Below is a small trained network, with its code and all its weights. Each question gives an input and a target symbol and asks what happens when units are switched off, that is, made to give their printed mean instead of their output.

import numpy as np


def w(rows, s, z=0):
    codes = np.array(rows[::2]) - 128.0
    scale = np.full(codes.shape[1], s)
    scale[-1] = z or s
    return codes * scale


def f(y):
    return y / 2 * (1 + np.tanh(0.7978845608 * (y + 0.044715 * y**3)))


def softmax(a):
    e = np.exp(a - a.max(-1, keepdims=True))
    return e / e.sum(-1, keepdims=True)


def log_softmax(a):
    a = a - a.max(-1, keepdims=True)
    return a - np.log(np.exp(a).sum(-1, keepdims=True))


def net(x, mask):
    ids = ['αβδλμπτ'.index(c) for c in x.split()]
    T = len(ids)
    res = E[ids] + P[:T]
    u = 0
    for l in range(3):
        r = res
        for j in range(2):
            rows = slice(3 * j, 3 * j + 3)
            q, k, v = (r @ M[l][rows].T for M in (Q, K, V))
            z = softmax(np.where(np.tri(T) > 0, q @ k.T / 3**0.5, -1e9)) @ v
            o = O[l][rows]
            res = res + np.where(mask[u + j], z, o[:, -1]) @ o[:, :-1]
        u += 2
        y = f(res @ A[l][:, :-1].T + A[l][:, -1])
        res = res + np.where(mask[u : u + 8], y, B[l][:, -1]) @ B[l][:, :-1]
        u += 8
    return log_softmax(res[-1] @ U[:, :-1].T + U[:, -1])


Q, K, V, O, A, B = {}, {}, {}, {}, {}, {}
E = w([
[184,129,60,137,198],'α',
[115,221,163,50,126],'β',
[139,183,158,97,48],'δ',
[188,72,122,249,115],'λ',
[104,81,153,38,168],'μ',
[91,167,111,205,167],'π',
[201,164,183,81,251],'τ',
],0.018)
P = w([
[31,95,2,84,94],'0',
[197,169,99,187,16],'1',
[174,189,93,190,48],'2',
[155,171,119,192,55],'3',
[137,172,135,173,93],'4',
[113,164,150,182,111],'5',
[99,164,161,168,100],'6',
],0.0057)
Q[0] = w([
[73,132,161,172,93],'L0H1',
[174,19,50,210,173],'L0H1',
[119,121,82,200,148],'L0H1',
[254,210,47,183,189],'L0H2',
[229,143,179,85,224],'L0H2',
[134,179,218,121,65],'L0H2',
],0.0067)
K[0] = w([
[103,178,37,124,163],'L0H1',
[52,1,170,100,225],'L0H1',
[195,121,87,163,185],'L0H1',
[42,105,136,97,166],'L0H2',
[84,148,73,172,94],'L0H2',
[196,135,23,94,162],'L0H2',
],0.0069)
V[0] = w([
[91,89,255,132,132],'L0H1',
[27,93,39,35,89],'L0H1',
[88,180,227,41,179],'L0H1',
[142,237,171,200,202],'L0H2',
[230,66,124,177,178],'L0H2',
[35,41,96,187,207],'L0H2',
],0.0051)
O[0] = w([
[184,2,150,232,163,48],'L0H1',
[47,195,126,87,134,39],'L0H1',
[110,161,65,136,148,213],'L0H1',
[180,196,214,128,150,253],'L0H2',
[100,135,90,89,115,106],'L0H2',
[157,107,94,193,118,59],'L0H2',
],0.0079,0.0025)
A[0] = w([
[132,142,130,41,55,254],'L0N1',
[99,47,149,103,118,142],'L0N2',
[169,100,26,204,214,140],'L0N3',
[114,93,219,68,125,159],'L0N4',
[54,160,2,159,156,118],'L0N5',
[205,157,71,176,81,132],'L0N6',
[76,128,196,204,31,104],'L0N7',
[130,97,183,59,163,127],'L0N8',
],0.0086,0.0028)
B[0] = w([
[31,211,71,101,108,242],'L0N1',
[144,2,57,238,57,116],'L0N2',
[178,234,202,189,78,254],'L0N3',
[87,193,85,132,134,189],'L0N4',
[75,197,78,128,151,191],'L0N5',
[93,74,128,189,190,205],'L0N6',
[105,73,89,134,179,191],'L0N7',
[209,171,70,184,206,203],'L0N8',
],0.0056,0.0049)
Q[1] = w([
[164,1,179,54,83],'L1H1',
[84,94,100,108,105],'L1H1',
[174,124,102,124,51],'L1H1',
[128,239,181,116,150],'L1H2',
[68,200,99,122,110],'L1H2',
[132,105,149,211,82],'L1H2',
],0.0083)
K[1] = w([
[114,101,135,126,66],'L1H1',
[253,123,108,142,1],'L1H1',
[100,127,145,165,134],'L1H1',
[112,161,98,37,141],'L1H2',
[94,170,117,152,114],'L1H2',
[194,124,233,110,138],'L1H2',
],0.01)
V[1] = w([
[163,110,134,81,198],'L1H1',
[180,82,124,179,254],'L1H1',
[62,171,208,160,93],'L1H1',
[118,90,75,78,132],'L1H2',
[200,179,57,170,135],'L1H2',
[183,77,191,80,125],'L1H2',
],0.007)
O[1] = w([
[128,165,48,60,141,157],'L1H1',
[146,177,120,183,100,145],'L1H1',
[85,159,126,150,166,134],'L1H1',
[124,111,110,78,121,131],'L1H2',
[117,151,71,106,254,174],'L1H2',
[162,191,136,146,102,11],'L1H2',
],0.0068,0.011)
A[1] = w([
[173,53,95,120,125,103],'L1N1',
[118,115,110,124,164,128],'L1N2',
[92,171,118,92,153,93],'L1N3',
[183,85,108,50,152,250],'L1N4',
[177,73,254,60,80,124],'L1N5',
[184,159,148,81,169,44],'L1N6',
[44,123,179,123,132,144],'L1N7',
[113,173,116,107,116,35],'L1N8',
],0.0099,0.0022)
B[1] = w([
[233,148,204,141,24,126],'L1N1',
[134,96,137,143,160,169],'L1N2',
[190,51,216,149,99,254],'L1N3',
[120,131,126,125,195,205],'L1N4',
[112,226,50,24,130,129],'L1N5',
[164,6,196,84,92,248],'L1N6',
[103,43,254,201,73,180],'L1N7',
[138,170,154,73,87,185],'L1N8',
],0.0061,0.0078)
Q[2] = w([
[118,130,145,131,96],'L2H1',
[170,131,160,68,101],'L2H1',
[142,76,95,115,68],'L2H1',
[159,103,185,93,138],'L2H2',
[126,102,120,38,255],'L2H2',
[84,118,85,178,191],'L2H2',
],0.0079)
K[2] = w([
[97,71,11,119,99],'L2H1',
[108,106,119,100,166],'L2H1',
[159,213,43,120,174],'L2H1',
[2,184,145,99,114],'L2H2',
[60,106,104,133,148],'L2H2',
[110,194,101,214,177],'L2H2',
],0.0083)
V[2] = w([
[190,113,2,209,63],'L2H1',
[160,39,134,131,117],'L2H1',
[48,180,159,181,150],'L2H1',
[117,213,126,172,94],'L2H2',
[127,137,120,197,227],'L2H2',
[108,45,63,85,184],'L2H2',
],0.0083)
O[2] = w([
[135,138,212,49,177,1],'L2H1',
[97,98,110,3,123,151],'L2H1',
[163,128,181,146,90,137],'L2H1',
[94,145,106,168,162,110],'L2H2',
[100,146,161,212,151,141],'L2H2',
[60,175,125,69,151,124],'L2H2',
],0.0079,0.018)
A[2] = w([
[125,61,139,171,85,3],'L2N1',
[41,195,159,80,33,181],'L2N2',
[148,186,116,156,186,100],'L2N3',
[36,158,12,157,101,182],'L2N4',
[3,68,227,136,131,197],'L2N5',
[104,167,96,248,199,152],'L2N6',
[166,118,12,75,165,156],'L2N7',
[112,151,89,215,128,6],'L2N8',
],0.0061,0.0037)
B[2] = w([
[223,24,51,131,155,147],'L2N1',
[183,140,2,247,199,182],'L2N2',
[88,175,160,44,129,168],'L2N3',
[129,208,126,79,135,195],'L2N4',
[144,40,118,54,76,170],'L2N5',
[101,179,172,64,110,250],'L2N6',
[115,195,121,117,205,194],'L2N7',
[143,184,151,50,37,185],'L2N8',
],0.0063,0.013)
U = w([
[36,98,83,178,254,122],'α',
[124,108,33,232,187,81],'β',
[219,125,91,83,102,4],'δ',
[218,94,151,102,223,117],'λ',
[102,136,161,28,118,106],'μ',
[144,113,175,161,153,252],'π',
[210,188,77,147,239,172],'τ',
],0.0067,0.0039)

Each question gives the input, a string of symbols that net reads in full, and the target symbol t.
The units are the heads (3 rows each of Q, K, V and O) and the neurons (one row each of A and B). Each row of codes is followed by its name. A weight is (code - 128) times the scale printed after its matrix; where a second scale follows, it is the last column's (O, A, B and U).
mask holds one flag per unit, layer by layer, with each layer's heads first. A switched-off unit (its flag False) gives its mean, the last column of its rows in O or B, instead of its output. The means were averaged over made-up inputs and are rounded, as every weight is.
A unit's drop is (log p(t) with every unit on - log p(t) with that unit switched off) / (log p(t) with every unit on - log p(t) with every unit switched off).
The circuit of an input: a set's keep is (log p(t) with only the set's units on - log p(t) with every unit switched off) / (log p(t) with every unit on - log p(t) with every unit switched off). Starting from the 12 units with the biggest drops (on a tie, the unit counted first), units are removed one at a time, each time the one whose removal leaves the highest keep (on an exact tie, the one counted first), for as long as the keep stays at least 0.8.
units of the circuit, in order: the units of the circuit, biggest drop first
k most important neurons: the k neurons with the biggest drops, biggest first
k most important neurons of layer l: the k neurons of layer l with the biggest drops, biggest first
heads that matter: for each layer, one digit per head in row order, 1 if its drop is at least 0.15 and else 0, layers parted by /
drop of u: that unit's drop, to one decimal
input μ δ π δ τ, target μ: units of the circuit, in order	L2H2, L0H2
input β π α μ, target β: heads that matter	10 / 10 / 10
input τ δ τ τ δ λ, target τ: heads that matter	00 / 11 / 00
input τ τ τ λ, target τ: units of the circuit, in order	L1H2, L1H1, L2H1
input μ μ μ α, target μ: heads that matter	11 / 00 / 01
input π δ μ π δ μ, target π: heads that matter	01 / 10 / 11
input τ τ λ τ τ τ β, target τ: heads that matter	00 / 10 / 10
input π λ τ δ τ π, target π: heads that matter	01 / 00 / 11
input μ μ τ μ τ, target μ: units of the circuit, in order	L2H2
input δ τ δ δ α τ μ, target τ: heads that matter	01 / 10 / 01
input α μ μ δ δ, target α: 2 most important neurons of layer 2	L2N2, L2N8
input δ τ μ, target τ: 3 most important neurons	L0N8, L1N6, L2N7
input λ β τ λ, target λ: 2 most important neurons	L1N1, L0N1
input τ τ π π δ, target τ: 4 most important neurons	L2N2, L1N6, L0N1, L1N7
input τ α π, target μ: heads that matter	00 / 00 / 01
input τ δ π μ α δ β, target δ: heads that matter	01 / 10 / 01
input π λ δ, target π: most important neuron of layer 1	L1N6
input α β δ, target β: 3 most important neurons	L2N2, L2N6, L1N6
input δ π τ, target δ: 3 most important neurons of layer 1	L1N7, L1N6, L1N3
input π μ π, target μ: most important neuron	L2N6
input δ δ δ π τ β, target δ: 2 most important neurons	L1N3, L1N7
input α μ μ, target α: 2 most important neurons of layer 1	L1N6, L1N4
input τ δ δ μ, target α: 3 most important neurons	L0N3, L0N2, L2N8
input δ α τ α π α τ, target δ: 2 most important neurons of layer 0	L0N1, L0N8
input τ β δ, target β: 2 most important neurons	L2N2, L2N6
input π τ β μ α, target π: 2 most important neurons of layer 0	L0N3, L0N8
input π π β, target π: drop of L1H1	0.3
input π τ π π β, target π: most important neuron of layer 1	L1N3
input π π μ τ τ, target π: drop of L2H2	0.4
